W =
0	-27	7	-7	-5	-18	4	-17	-16	-11	-13	11	2	3	13
-41	5	1	9	22	-13	-22	13	-4	11	27	14	30	9	-58
Rows and columns are numbered from 1.
The entry at row 1, column 3 -> 7
The entry in the bottom-right corner: -58
Give the entry just left of -58.
9
The entry in row 2 and column 1: -41
The entry in the top-right corner is 13
The entry just right of 0 -> -27
The entry just left of the largest entry is 14
The entry in row 1 and column 1 is 0
The entry directly above -4 is -16

A =
[[ 18  18 -21 -14 -27   1  -6  12  30  20 -38   2]
 [-31  36  13   2 -13  40  -4  13 -37   5  -2 -51]
 [-14   6  36  38  -6  -7  -8 -11  11  14  25  -5]
 [-26 -17  20  -1   3 -11  25  12   2  31  16  21]
 [-31  27  -9 -53  48  -4  -6  -3  -1  21 -14  11]
 [ 41  -9  25 -16  12  47 -52   4 -10 -18   8 -29]
 [-37 -13  23 -43  14 -20  20   1  60   2 -20 -17]
 [ 21  24  17 -34 -14 -22 -17  -4  13   2 -30   5]
 [-20 -16 -38  21  18  -3 -40   5   5  17 -23  38]
 [  7  29  12  23  34  24  10   6 -32  14  18   2]
 [-40  37 -21  40  -7   0  38 -27 -27   7   3  32]
 [ 17 -30  -2 -12  -5  45 -10 -21  17  37  45 -28]
 [-10  30 -33  56 -23 -35  29   1   2 -36   7 -12]
 [-22 -41 -44  -2 -11 -42   5  53  13  11  -5 -18]
 [ -9 -22  30  35  31 -25  11  12  25 -46  38 -17]
 [ 24 -24  23  13  32   0  12  21  11  14 -27  -8]]
Which number is the 5th entry, reading row by row?
Answer: -27
The entry in the top-left corner -> 18
The second smallest entry is -52
Which number is the entry in the bottom-right corner?
Answer: -8
The entry directly below 41 is -37
Which number is the largest entry in the first column?
Answer: 41
The minimum is -53
The entry just right of the largest entry: 2
Which number is the 3rd entry on the diagonal from the top-right corner?
Answer: 14
Which number is the entry directly above the largest entry?
Answer: -10
The entry directly below the largest entry: 13
Which number is the entry directly above the smallest entry?
Answer: -1
The entry in the top-right corner: 2
The first entry in the row that holds the smallest entry: -31
Which number is the top entry of the column that holds the smallest entry?
Answer: -14
Which number is the third entry from the end, reading row by row?
Answer: 14
The entry just right of -42: 5
Which number is the last entry of the largest entry's row?
Answer: -17
The bottom entry of the column that holds the smallest entry: 13
Which number is the 2nd entry from the end, reading row by row?
Answer: -27
Which number is the entry just right of -34?
Answer: -14
The smallest entry in the first row is -38
Which number is the bottom-left entry?
Answer: 24
Which number is the largest entry in the last row?
Answer: 32
The largest entry in the first row is 30
Which number is the entry just left of the largest entry?
Answer: 1
The 3rd entry on the main diagonal: 36
